What each symbol does to the points:
w497: $>w359, !>-, %>-, ^>w830, +>-, @>-, *>w998, ~>-, §>-
w998: $>w771, !>w104, %>w676, ^>w802, +>w105, @>w458, *>w497, ~>w78, §>w291
w541: $>-, !>-, %>w653, ^>-, +>-, @>w809, *>-, ~>w257, §>-
w667: $>-, !>w153, %>-, ^>-, +>w445, @>-, *>-, ~>-, §>w974
w771: $>w998, !>w119, %>w704, ^>w766, +>w515, @>w464, *>w359, ~>w416, §>w39
w257: $>w588, !>w190, %>w231, ^>w668, +>w769, @>w27, *>w790, ~>w541, §>w473
w545: $>-, !>-, %>-, ^>-, +>w684, @>-, *>w382, ~>w217, §>-
w548: $>-, !>w961, %>-, ^>-, +>-, @>-, *>-, ~>w445, §>w747
w311: $>-, !>w653, %>-, ^>-, +>-, @>w747, *>-, ~>w130, §>-
w790: $>-, !>-, %>w670, ^>-, +>-, @>w165, *>w257, ~>-, §>-
w435: $>w249, !>w830, %>-, ^>-, +>-, @>-, *>w411, ~>-, §>-
w598: $>-, !>w836, %>-, ^>-, +>-, @>-, *>w445, ~>-, §>w249
w481: $>-, !>-, %>-, ^>w688, +>w464, @>w515, *>-, ~>-, §>-
w517: $>-, !>w688, %>-, ^>-, +>w130, @>w974, *>-, ~>-, §>-
w832: $>w156, !>-, %>-, ^>-, +>-, @>w841, *>-, ~>-, §>w184
w539: $>-, !>-, %>-, ^>-, +>-, @>w684, *>w653, ~>w670, §>-
w225: $>-, !>w920, %>w974, ^>-, +>w851, @>-, *>-, ~>-, §>-
w653: $>w698, !>w311, %>w541, ^>w576, +>w392, @>w236, *>w539, ~>w231, §>w192
w836: $>w640, !>w598, %>w538, ^>w664, +>w879, @>w721, *>w917, ~>w883, §>w705
w903: $>-, !>-, %>-, ^>-, +>w156, @>w153, *>-, ~>-, §>w688
w670: $>w862, !>w266, %>w790, ^>w845, +>w979, @>w705, *>w231, ~>w539, §>w721
w951: $>-, !>w39, %>-, ^>w445, +>-, @>-, *>-, ~>-, §>w119
w291: $>w39, !>-, %>-, ^>w841, +>-, @>-, *>-, ~>-, §>w998
w594: $>-, !>-, %>w416, ^>w809, +>-, @>-, *>-, ~>w704, §>-
w747: $>w178, !>w236, %>w421, ^>w216, +>w498, @>w311, *>w8, ~>w268, §>w548
w200: $>w920, !>-, %>w22, ^>-, +>w455, @>-, *>-, ~>-, §>-
w861: $>-, !>-, %>-, ^>w153, +>w39, @>-, *>-, ~>-, §>w515
w343: $>-, !>-, %>-, ^>w961, +>-, @>-, *>-, ~>w39, §>w416
w883: $>-, !>-, %>-, ^>-, +>-, @>-, *>w961, ~>w836, §>w684
w178: $>w747, !>w414, %>-, ^>-, +>-, @>-, *>-, ~>w411, §>-
w230: $>w195, !>w168, %>w917, ^>w226, +>w326, @>w473, *>w538, ~>w853, §>w27
w8: $>-, !>w684, %>-, ^>-, +>-, @>-, *>w747, ~>w249, §>-
w296: $>-, !>w359, %>-, ^>w249, +>-, @>-, *>w119, ~>-, §>-
w853: $>-, !>-, %>w961, ^>-, +>-, @>-, *>-, ~>w230, §>w809
w153: $>w945, !>w667, %>w326, ^>w861, +>w917, @>w903, *>w879, ~>w970, §>w247
w945: $>w153, !>-, %>-, ^>-, +>w841, @>-, *>-, ~>-, §>w22
w961: $>w948, !>w548, %>w853, ^>w343, +>w970, @>w192, *>w883, ~>w917, §>w236
w236: $>w414, !>w747, %>w809, ^>w416, +>w382, @>w653, *>w684, ~>w766, §>w961
w979: $>-, !>-, %>-, ^>-, +>w670, @>w217, *>w688, ~>-, §>-
w119: $>w104, !>w771, %>w136, ^>w268, +>w644, @>w419, *>w296, ~>w216, §>w951
w684: $>w703, !>w8, %>w660, ^>w981, +>w545, @>w539, *>w236, ~>w705, §>w883
w721: $>-, !>-, %>-, ^>-, +>-, @>w836, *>w156, ~>-, §>w670
w22: $>w247, !>w210, %>w200, ^>w105, +>w802, @>w4, *>w26, ~>w409, §>w945
w948: $>w961, !>-, %>-, ^>-, +>-, @>-, *>-, ~>w841, §>w414
w550: $>w445, !>w841, %>-, ^>-, +>-, @>-, *>-, ~>-, §>w411
w26: $>w217, !>-, %>-, ^>-, +>w830, @>-, *>w22, ~>-, §>-
w862: $>w670, !>-, %>-, ^>-, +>-, @>w830, *>w184, ~>-, §>-
w981: $>-, !>-, %>-, ^>w684, +>-, @>-, *>w416, ~>w359, §>-
w378: $>-, !>-, %>-, ^>w156, +>-, @>w39, *>-, ~>-, §>w464
w851: $>w77, !>w27, %>w268, ^>w136, +>w225, @>w190, *>w891, ~>w421, §>w168
w195: $>w230, !>-, %>w841, ^>-, +>-, @>-, *>-, ~>-, §>w455
w226: $>-, !>-, %>w39, ^>w230, +>-, @>-, *>-, ~>-, §>w704
w515: $>w105, !>w644, %>w923, ^>w247, +>w771, @>w481, *>w95, ~>w560, §>w861
w920: $>w200, !>w225, %>w247, ^>w923, +>w27, @>w769, *>w368, ~>w285, §>w326
w266: $>-, !>w670, %>-, ^>-, +>-, @>w249, *>w130, ~>-, §>-
w458: $>w464, !>-, %>-, ^>w184, +>-, @>w998, *>-, ~>-, §>-
w576: $>-, !>-, %>-, ^>w653, +>-, @>w416, *>-, ~>w464, §>-
w105: $>w515, !>-, %>-, ^>w22, +>w998, @>-, *>-, ~>-, §>-
w660: $>-, !>-, %>w684, ^>-, +>-, @>-, *>w809, ~>w165, §>-
w879: $>-, !>-, %>-, ^>-, +>w836, @>-, *>w153, ~>-, §>w217
w484: $>-, !>w156, %>-, ^>-, +>-, @>w445, *>-, ~>-, §>w130
w168: $>-, !>w230, %>w445, ^>-, +>-, @>-, *>-, ~>-, §>w851
w77: $>w851, !>w455, %>w411, ^>-, +>-, @>-, *>-, ~>-, §>-
w409: $>w382, !>-, %>-, ^>-, +>w414, @>-, *>-, ~>w22, §>-
w809: $>w154, !>w421, %>w236, ^>w594, +>w285, @>w541, *>w660, ~>w27, §>w853
w359: $>w497, !>w296, %>w87, ^>w705, +>w95, @>w845, *>w771, ~>w981, §>w664
w588: $>w257, !>-, %>w184, ^>-, +>-, @>w455, *>-, ~>-, §>-
w392: $>-, !>-, %>-, ^>-, +>w653, @>w382, *>-, ~>w688, §>-
w923: $>-, !>-, %>w515, ^>w920, +>w704, @>-, *>-, ~>-, §>-
w136: $>-, !>w704, %>w119, ^>w851, +>-, @>-, *>-, ~>-, §>-
w970: $>-, !>-, %>-, ^>-, +>w961, @>-, *>-, ~>w153, §>w382
w917: $>w841, !>w445, %>w230, ^>w39, +>w153, @>w156, *>w836, ~>w961, §>w766
w766: $>w802, !>w268, %>w27, ^>w771, +>w247, @>w231, *>w705, ~>w236, §>w917
w705: $>w830, !>w249, %>w165, ^>w359, +>w217, @>w670, *>w766, ~>w684, §>w836
w668: $>-, !>-, %>w464, ^>w257, +>-, @>w704, *>-, ~>-, §>-
w416: $>w78, !>w216, %>w594, ^>w236, +>w560, @>w576, *>w981, ~>w771, §>w343
w891: $>-, !>w165, %>w249, ^>-, +>-, @>-, *>w851, ~>-, §>-
w156: $>w832, !>w484, %>w473, ^>w378, +>w903, @>w917, *>w721, ~>w192, §>w231
w411: $>w268, !>w802, %>w77, ^>w104, +>w210, @>w731, *>w435, ~>w178, §>w550
w830: $>w705, !>w435, %>w274, ^>w497, +>w26, @>w862, *>w802, ~>w703, §>w640
w216: $>-, !>w416, %>-, ^>w747, +>-, @>-, *>-, ~>w119, §>-
w104: $>w119, !>w998, %>-, ^>w411, +>-, @>-, *>-, ~>-, §>-
w78: $>w416, !>-, %>-, ^>w414, +>-, @>-, *>-, ~>w998, §>-
w845: $>-, !>-, %>-, ^>w670, +>-, @>w359, *>w464, ~>-, §>-
w731: $>w130, !>w184, %>-, ^>-, +>-, @>w411, *>-, ~>-, §>-
w326: $>-, !>-, %>w153, ^>-, +>w230, @>-, *>-, ~>-, §>w920
w419: $>-, !>w464, %>-, ^>w130, +>-, @>w119, *>-, ~>-, §>-
w802: $>w766, !>w411, %>w455, ^>w998, +>w22, @>w184, *>w830, ~>w414, §>w841
w676: $>w704, !>-, %>w998, ^>w455, +>-, @>-, *>-, ~>-, §>-
w473: $>-, !>-, %>w156, ^>-, +>-, @>w230, *>-, ~>-, §>w257
w190: $>-, !>w257, %>w130, ^>-, +>-, @>w851, *>-, ~>-, §>-
w39: $>w291, !>w951, %>w226, ^>w917, +>w861, @>w378, *>w664, ~>w343, §>w771
w165: $>w274, !>w891, %>w705, ^>w87, +>w368, @>w790, *>w27, ~>w660, §>w538
w640: $>w836, !>-, %>-, ^>-, +>-, @>-, *>w841, ~>-, §>w830
w414: $>w236, !>w178, %>w154, ^>w78, +>w409, @>w698, *>w703, ~>w802, §>w948
w249: $>w435, !>w705, %>w891, ^>w296, +>w166, @>w266, *>w268, ~>w8, §>w598
w231: $>w184, !>w130, %>w257, ^>w464, +>w688, @>w766, *>w670, ~>w653, §>w156
w382: $>w409, !>w498, %>w285, ^>w560, +>w236, @>w392, *>w545, ~>w247, §>w970
w704: $>w676, !>w136, %>w771, ^>w27, +>w923, @>w668, *>w87, ~>w594, §>w226
w285: $>-, !>-, %>w382, ^>-, +>w809, @>-, *>-, ~>w920, §>-
w130: $>w731, !>w231, %>w190, ^>w419, +>w517, @>w268, *>w266, ~>w311, §>w484
w664: $>-, !>-, %>-, ^>w836, +>-, @>-, *>w39, ~>-, §>w359
w184: $>w231, !>w731, %>w588, ^>w458, +>w4, @>w802, *>w862, ~>w698, §>w832
w4: $>w688, !>-, %>-, ^>-, +>w184, @>w22, *>-, ~>-, §>-
w538: $>-, !>-, %>w836, ^>-, +>-, @>-, *>w230, ~>-, §>w165
w268: $>w411, !>w766, %>w851, ^>w119, +>w974, @>w130, *>w249, ~>w747, §>w445
w698: $>w653, !>-, %>-, ^>-, +>-, @>w414, *>-, ~>w184, §>-
w688: $>w4, !>w517, %>w769, ^>w481, +>w231, @>w247, *>w979, ~>w392, §>w903
w464: $>w458, !>w419, %>w668, ^>w231, +>w481, @>w771, *>w845, ~>w576, §>w378
w841: $>w917, !>w550, %>w195, ^>w291, +>w945, @>w832, *>w640, ~>w948, §>w802
w217: $>w26, !>w166, %>w368, ^>w95, +>w705, @>w979, *>w247, ~>w545, §>w879
w192: $>-, !>-, %>-, ^>-, +>-, @>w961, *>-, ~>w156, §>w653
w769: $>-, !>-, %>w688, ^>-, +>w257, @>w920, *>-, ~>-, §>-
w498: $>-, !>w382, %>-, ^>-, +>w747, @>-, *>-, ~>w974, §>-
w247: $>w22, !>w974, %>w920, ^>w515, +>w766, @>w688, *>w217, ~>w382, §>w153
w644: $>-, !>w515, %>-, ^>w974, +>w119, @>-, *>-, ~>-, §>-
w421: $>-, !>w809, %>w747, ^>-, +>-, @>-, *>-, ~>w851, §>-
w95: $>-, !>-, %>-, ^>w217, +>w359, @>-, *>w515, ~>-, §>-
w27: $>w455, !>w851, %>w766, ^>w704, +>w920, @>w257, *>w165, ~>w809, §>w230
w703: $>w684, !>-, %>-, ^>-, +>-, @>-, *>w414, ~>w830, §>-
w166: $>-, !>w217, %>-, ^>-, +>w249, @>-, *>w974, ~>-, §>-
w210: $>w974, !>w22, %>-, ^>-, +>w411, @>-, *>-, ~>-, §>-
w368: $>-, !>-, %>w217, ^>-, +>w165, @>-, *>w920, ~>-, §>-
w154: $>w809, !>-, %>w414, ^>-, +>-, @>-, *>-, ~>w455, §>-
w445: $>w550, !>w917, %>w168, ^>w951, +>w667, @>w484, *>w598, ~>w548, §>w268
w274: $>w165, !>-, %>w830, ^>-, +>-, @>-, *>w455, ~>-, §>-
w974: $>w210, !>w247, %>w225, ^>w644, +>w268, @>w517, *>w166, ~>w498, §>w667
w87: $>-, !>-, %>w359, ^>w165, +>-, @>-, *>w704, ~>-, §>-
w455: $>w27, !>w77, %>w802, ^>w676, +>w200, @>w588, *>w274, ~>w154, §>w195
w560: $>-, !>-, %>-, ^>w382, +>w416, @>-, *>-, ~>w515, §>-

The rows follow the links: the fewer symbols apart two points are, the more alike their rows tend to be.

Each row is also shifted at random along 7 hidden directions that mean nothing.

Some points, each with a row of numbers:
w216
 -8    3  -11   -7  -21    6    7   -7    6  -25   18   16   17   -7  -12   -7   21   13  -10   -9  -29    1  -18   -5  -11   17  -11   -8  -26   18    1  -18   -7  -12    6  -17    3    4  -11  -16  -14   19   17  -29   14   21   11   15   20   -5   14  -31  -16  -15   -3    1    8  -11  -12    4   -6
w836
-41   -7   16    8   28   -1  -17    0   -3   21   -8  -22  -13    4    2   -4  -22  -28   -2   18   18    3    6    0    5  -19    7   -9   12   -5    5   23   -2    7  -10    9   -6   -3  -10   11    8  -16   -4   22   -4  -24    8  -11  -16   -7   -4   20   12   10    4    7    9    0    8   -4    2
w195
-13   -9  -13   -7   -7  -10    7   -8    1  -10   16   24   16   -9   -4   11   10   20   -6  -12   -6    4   -8    4   -5   14   -1   16   -7   -2    7  -20   13   11    3   -1   -8    3    7  -27   -7    6    8   -9   -6   26    3    3    0   13    0    0    3   -7   -6   -8  -13    2  -15    2    4
w517
 13   12  -15  -13    2   -3   -4   -4   -4    4  -12    8   -4  -14    6   18    1  -13    8    9   12    5   20   15   17   -3   22  -13   13  -19   -9    7    8    0   -2    3    6    2   19   12    6   10  -11   22    0  -12    0  -24    1    5   -6   10   10   13   13    0   -5    9   15   -5   -4
w291
  2   12   21   -4    2   11   -2   -3   -1    3   -3    8    3  -11  -10   22    5   11   18   -3   14   -9   11   15   -5   13   -4  -13    3  -13    7  -13    5    3   -2    3  -14   -1   22   -6   -3    2   -1   -5    7   15   31  -18    4   11    7    6  -13   -5    1  -20  -18   16   -8    4   10
w311
-15    0   21  -13    9    4  -19   -4    1    4   17   20    6  -15   -1   23   -5  -11   11  -17   15    1   20   -5  -16   25    0  -16   23  -13    2  -10    4    9  -21   -1   -1   12   12  -10    4  -10    1   20  -11   -8   13  -30    4   10    3   17   13    0   17  -14  -13   26  -12   -1    5
w156
-35    8    3   12   18   10   -2    3   -7    8  -24  -12  -17   11    7   -8   -2  -20   13   16   -1  -10    3   -1   10  -22    0  -11    6  -10    3   18   -7   -9   -3    4    5   -3    0   18    3    4   -7    9    8  -20    1  -11   -2   -4   -4   -1  -14   -2    4    2   11   -5   14   -1  -13
w747
-10  -17   -4   -7   -1   -8  -11  -13    2   -3   29   16   12   -9    8   17    0    5    3  -11    4    7   -6   -8  -14   20    4    7    4   -7    2  -10   10   10    3   -9   -6   11    6   -6   -1    2   -4    3  -15    3    2  -10   -8   11    2    8   12    1    3    2   -1   18  -15   -1   10
w178
 -1    7   10    6   17   11   -5    1    3    4   -6  -10    6   -4  -18    7    2    9   11    5    9   -4    5    5   -6    3   -4  -18    1  -14    4    5    3   -5   -2   -6   -5    4    6    2    4   -2   -2  -11   14    2   17   -4   -1   -6   18   -1   -8    0   -1  -10   -3    3    6    2    8
w231
-27    6   -5   -8   15    2  -13   -1    3    9  -19    2  -10   -4   -1  -19   -1  -31  -14    3    8    6    7    2   13  -18   13  -12    1    2    4   18   -9  -17  -17    2   19   -3  -13    3    8    1    3   24   11  -27  -14   -9    4    0   -5    3    9    3   19    4   12  -10   21   -2  -18
w416
 38  -21   27   16   16   -9   -5    4    3   21   12  -18  -13   14   14  -16  -20    1    5  -14   13   -3   -2  -20  -24    7   -8   21    2    8    0    3    0    3    6   11    1    6   -7   17    7  -16  -19   -1  -24  -21  -27   15  -24   -7    6   18    3    4   -1    6    3   10  -12   -1   12
w39
  6    0    5   -8    6   -3   -9   -5    5   -7    0    6   -1   -1  -14  -19    5  -11  -25   -3  -16    2  -16    5    7    2   -2    2  -27   25   10   -3   -3  -13   -6    7    4   -1  -20  -15   -9    4   15   -3    8   -1    0    8   13    3   -1  -10   -8   -7    6   -1    8  -19   -6    5  -16
w891
  9  -11   17   16   -8    9    2   16   -7    7    6  -20  -13   23   20   -1  -13    0   19   -1    5   -5    6  -18   -8   -1  -11    9   15   -1   -8    3   -9    8    6    3   -2    2   -2   17    7  -20  -11   -3  -13   -4  -24   15  -15   -5   -4    2    2    5  -14   -1    3    5  -10  -10    4
w970
 11    6   28  -12   18    7  -21    3   -3   -3    1    7   -6  -15  -15    8   -4  -11   -3   -8   15    0    9    8   -4   13    4  -17    7   -1    1    7    5   -2  -25   17   -1   10   -2  -15    4   -9   10   11   -1  -15   25  -17   14    6    4   13    4    5   13   -6  -13   14   -3    8   -4
w644
-61  -23   13    2    9   -7    8    3   -2    2   18  -11    9    4   -6  -20  -14   11  -17   -5   -3    1  -17   -7  -27   15   -3    9   -3   11   -1    2    0   -5    2    2   -4   14   -9    7   -2  -10   -4   -4   -8  -12    6   13   -4  -20    2    9    9    0    0    4    2   -1   -9   -1    9
w249
 16   11    1    1    0   16   -6    1    2   -5  -13  -11   -5    0  -10    4    2  -17    4   18   -1    1    3    8   20  -16    0  -22   -1   -5    2   11  -11   -7    1   -9    1   -8   -2    9    1    5   13    2   23    4   13   -7    8    0    1   -9   -5    2   -5   -3    9   -6   10   -4   -6
w153
 18   -3   22   25   -3    8   -1   19  -19    5  -13  -30  -37   29   36  -11   -5   -6   28    0    7  -19    2  -21   16  -12   -9   22   10    1  -15   22   -7   -4   -2   12   10    2    1   39   14  -12  -16    1  -20  -27  -43   19  -14    1  -15    2  -18   12  -15   10    0    9    0   -1  -15
w498
 24   -4   20    3   21    7   -4    6   -1    1    1  -13    6   -5  -24   -7  -11    7   -7    2    2    0   -4    5  -20    8   -2  -14    1    2    3    7   -2  -11   -7    7   -3   12   -6    1    5   -8    3   -7    7  -13   25    3    4  -17   13    7    5    2    5   -6   -4    3    0    3    3
w419
 72   11   10    3    6    7    8   10   -1    6  -22  -16   -3    9  -13  -22   -4   -4   -5    4   -6   -9   -6    5   -5   -6   -4  -12  -14    8    5    1  -12  -22    0    6   10   -2   -8    7    2    2   -4   -6   20  -12   -8   12    3  -19    9  -10  -11   -7    2  -13   10  -19    5    1  -14
w688
 17   15  -16    0   11    1    2   -1   -1    5  -28  -10  -11   -2   -4   -3   -1  -13    2   22    3    1   12   15   22  -24   18  -14    4  -11   -4   18    1  -14    1    3    8   -3    7   21    4   14   -8   13   14  -18    3  -16    3   -3   -7    3   -3    8    8    6    5   -4   28   -1   -8
w119
 14   12  -11   14  -20   17   11    1   -3  -18  -16  -16  -12   21    8  -17   19   -1    9   15  -25  -12  -15   -7   22  -17   -6   -4  -25   14   -4    5  -17  -27   22  -14   15   -6   -7   29   -4   23    4  -23   21    7  -24   26   10   -1    1  -36  -31   -6  -17    6   18  -21    5    2  -21
w296
  8    7   41  -13    0   10  -32    8    0    5    2   -8  -17   -2    6   -1  -11  -40   -1  -11   21   -4   21   -6    9    8   -2  -17    9   10   -1    6   -9   -1  -20    6    9   -3  -12    2   12  -22   10   23   -3  -15  -13   -9    8    7   -2    7    9   10    7  -11   -3   10   -6   -1  -10
w274
 34   18   -4   -9  -27   11   -1    1    8  -21   -5   14    4   -4   -4    9   19    0    1   -9   -8    0    8    1   20    4   -7   -7   -6    7   -1  -10   -2   -1   -2   -8    1  -12   -2  -22   -5    3   25   -8   15   29   -3    5   19   14   -3  -23   -5   -3   -6  -12   -8   -4   -3    5   -9
w497
  0   18    6  -27  -26    2  -14   -8    5  -11   13   25    9  -25    5   35   13   -8   10  -15   17   -1   26    8   17   18    2  -13    7   -9   -2  -17    4   12   -6  -10   -5  -10   18  -17   -2    0   14   13    0   27   13  -26   15   28   -7   -2    3    1    6  -16  -22   23  -10    6    8
w951
-26    0   20   -3   -3    7  -13    4   -7   -7    0   -4  -16    5    9  -11    3  -20   -1   -8   -3   -7   -5   -9   10    8   -4   -3  -12   16   -2    5   -5   -8   -8    6   10    4  -11    4    4   -2    5    5   -2   -8  -20   13    9    5   -2  -11  -10   -1    2   -2    7   -5   -7    1  -25
w464
 -1    5    1   -5   -8    2    5   -5    3   -3   -1    8   -2    3   11   -2    4   -3    4   -4   -6   -8    0   -3   -5    5    0    3   -2    1    1   -9   -6   -5    4   -8    6   -1    4    4   -7    7    0    1   -3    0   -4   -6    4    4   -5   -6  -12   -7    6   -5   -2    2   -7    1   -3
w481
-91   -3    9   -8   -5    7   13    6    0  -14   10    7   13    0   -3  -10    2   13  -11   -9  -21   -8  -14   -8  -28   17  -10   -1   -3    7    0   -9   -9  -11   -6  -16   -1    6   -5   -3  -16    3   11   -9    2   -1   28   -4   21  -15   -4  -12  -12  -11    6    1    1    0   -8    7    1
w8
 49  -10   -7   12   -7   -6    4    5   -5    3   10  -16   -1   14   10  -23   -5   -1  -11    0   -8    6  -14  -14   -3   -7  -13   16  -10   17   -2    5   -3    2    7    1    4   -4  -18    2    8  -11   -7   -9   -6   -3  -32   32  -12  -15    4   -7    4    0  -11   13   17  -17   -2   -3   -3
w851
  6  -20  -17    3   13  -13   -1  -10    5    9    4   -1    7    1   -6    1  -10    2  -11    8   -1    8   -8    5   -4   -4   12    4    0   -2    4    3    8    4   17    6    2    6   -2    6   -2    4  -10    3    0   -2   -9    2  -16   -4    1   13   21    2   -1    2    3   -4    2  -12    6
w104
  8   -4    8    0    0   -7  -10    1    2   11    0   -9   -7    3    8   -7   -1   -6    2   -7   16   -1    7   -5    5    4    1    9   -2   -1    0    4    4    0    1    4    6    0   -1   10   16  -10   -9    5   -6   -7  -31   11  -14    2    0    6    5    8    0   -7   -2    2   -2    0    0
w721
 11   11    3   -7  -28    8    3    3   -7   -7    7   15   -7    0   26   23    9   -6   25  -10    0   -9   11   -8   10   11   -9    3   15   -7   -8  -10    0   18   -4   -5   -3   -7   15   -6   -3   -3    2   10  -11   13   -2  -14    7   18  -13   -9  -10   -4   -2   -7   -9   14  -12   -1   -5
w473
  2    4  -14  -19   -1   -8   -7   -9   -1    1   -1   28    3  -16    4   17    2  -11   -3   -6    3    8   11    9   10    3   12   -1    8   -4    2   -6    8   12   -7   11    5    0    7  -23   -2    7    2   22   -7    0   -6  -19    5   19   -6    8   12   -2   13   -5   -6    4   -2   -4  -12
w411
 10   -8   -6   -9   11  -15  -16  -12    7    6    7    8   10  -14  -10    8    0   -3  -12   -9   18    8    4    9    8   11   10    0    1   -9    7   -2   13    7   -1    1   -2    3    6   -7    8   -2    3   13   -4    4   -3   -8   -8   11   -4   13   20    5    9   -8  -10    3    2   -1    6

From each start, follow one symbol. Which point do you reach?
Answer with the point's name.
new walk
  5   -1   13    3   -3    6   -5    4    4   -5    6    6   -8    9   -1   -6    0    0   -1  -12   -3    2   -2  -13  -11    5   -8    4   -5   17   -1   -4   -8   -6   -2    2    9    5  -13   -2   -3    2    3  -10   -5   -1  -15   11    4    2   11   -5   -6   -3   -4    3   -1    1  -10    1   -2
~ -> w704
new walk
 17   21  -10    1  -31   17    5    6   -5  -24  -14   -4  -12    3   10   12   18   -5   18   12   -9   -6    8    3   32  -14    1  -10    2   -2  -15    6  -11  -10    5  -15    2  -13    8   16   -5   14   10   -5   11   14    4   -2   20   12  -14  -25  -23    5  -12    3    0    5    9    3   -9
! -> w166
new walk
 20   20   -7    9   -9    9    6    5   -9   -2  -27   -5  -16   11   14   -2   14   -4   22    4   -2  -12    7   -4   29  -18   -8    3   -2   -8   -3    7   -2   -8    2   -2   10  -11    8   14   10    7   -7   -1    6    1  -26    7    0    7   -6  -19  -26   -2   -3    0    3   -4   11    1  -21
$ -> w156
new walk
  7    4   -9    8   -1    0   22    6   -4    3  -12  -11    2    9    0  -11    2   20    3    4   -5  -10   -2    2   -2   -7   -4    6    2  -10   -3    0    2   -7    6   -4   -3    0    8   11    3    3   -9  -11    0    0   -1    8   -4  -14   -2   -5   -9    0   -4   -1   -1   -7    8    4    2
+ -> w184
new walk
-65   -6    0  -11    0   -5    3   -1  -10   -4   13   13    3   -6   12    8   -1    2    1   -9   -1   -2    2   -2   -8   14    1    6   13   -4   -5   -6    9   10   -9   -2   -3    7   10   -6   -3   -2   -2   12  -16   -6   11  -14    7    4  -12    7    3   -1    9    3   -8   13   -9    2    0
§ -> w688
new walk
-17   -5    7   -5  -15   -5   -8    0   -5    1   14    4    0   -2   18   10    1   -5    2  -13   10   -1    6  -11   10    9   -8   14    7   -1   -3   -4    7   19   -4   -1   -7   -2    3  -11    7  -14    3   13  -16   10  -14    1   -5   14  -11    2    5    3   -4   -2   -7   10   -8    0   -1
§ -> w830
new walk
-27   -1  -11   13  -20   15   16    1   -3  -10    1    5  -10   19   21   15    8   14   26    1   -5   -6   -3  -10    3   -5   -2   10    8   -4   -6   -4   -8    0   17  -10    7    0    9   20   -4   12   -5  -16   -2   11  -13    6   -6   16   -4  -13  -11   -3  -15    4    0   10   -4   -9    4
% -> w766
new walk
 32   22    9  -13  -25   13   -5    6   -1   -8   -6    9  -10   -1   15    9    8  -17   14   -5    2   -8   18   -4   15    1   -4   -7    6    0   -7   -7   -8   -1   -5   -8    5  -11    2    3   -1    1    7    9    2    7  -11  -10   13   12   -8  -11  -13   -1    0   -9   -3    6   -3    3  -11
@ -> w359
new walk
-58   -1   -5    3    0   -2   18   -2    8    1   -1   -3   13    6   -6  -21    2   12   -9   -4  -17   -7  -14   -6  -20    2  -11    3  -12    3    8   -9   -5  -11    5  -12   -2   -3   -6   -3   -7    3    3  -12    7    3    8    8    7  -18    4  -14  -11  -14    1   -2    8  -14   -2    3    4
@ -> w998
new walk
 45   -7    9    8   10   -9   -4   11   -9   13   -7  -26  -14   11    0  -26  -19  -10  -19    7    3    4   -6   -1    6  -13    0   10   -3   17   -1   20   -1    0   -6   20   -2   -1  -18    1   10  -18   -7   10   -7  -19  -18   21   -9  -15   -5   11   11    7   -2   12    8  -16    9   -2   -7
+ -> w836
new walk
 11  -10  -15   -1  -16  -14   21   -1    0   -7   14   -1   17    1   -4   -5    2   28  -14   -2  -13    4  -13    1   -7    7   -6   17   -8    5   -1  -10    4    8    9  -10  -16   -3    1  -12   -4    0    2  -15   -7   23   10   17   -4  -10   -4   -7    7    0   -9    5   -5   -7   -5    3   12
+ -> w830
new walk
 17   15   17  -12    1    7  -12   -1    0   -7  -12    0  -11  -11   -6   14    4  -12    9    0   12   -4   18   13   15    0   15  -17    6   -1   -7    6   -1  -10   -7    4    6   -1   11   13   -2    6    4   10    9   -6   15  -21   16   11   -5    4   -5   12    6   -5  -12   15    7    7   -3
§ -> w861
new walk
 45    1    2  -14   -4   -1   -3   -3  -10    5    8   16    2   -8   10   24    1    1   16   -7   11   -4    9    6    2   15    6   -1   13  -14    0  -12    9   15   -1    7   -5    5   19   -6    5    1  -11   13   -9    2    3  -18   -5   13   -2   12    3   -2    7  -16  -11   13  -11   -5   -2
§ -> w130
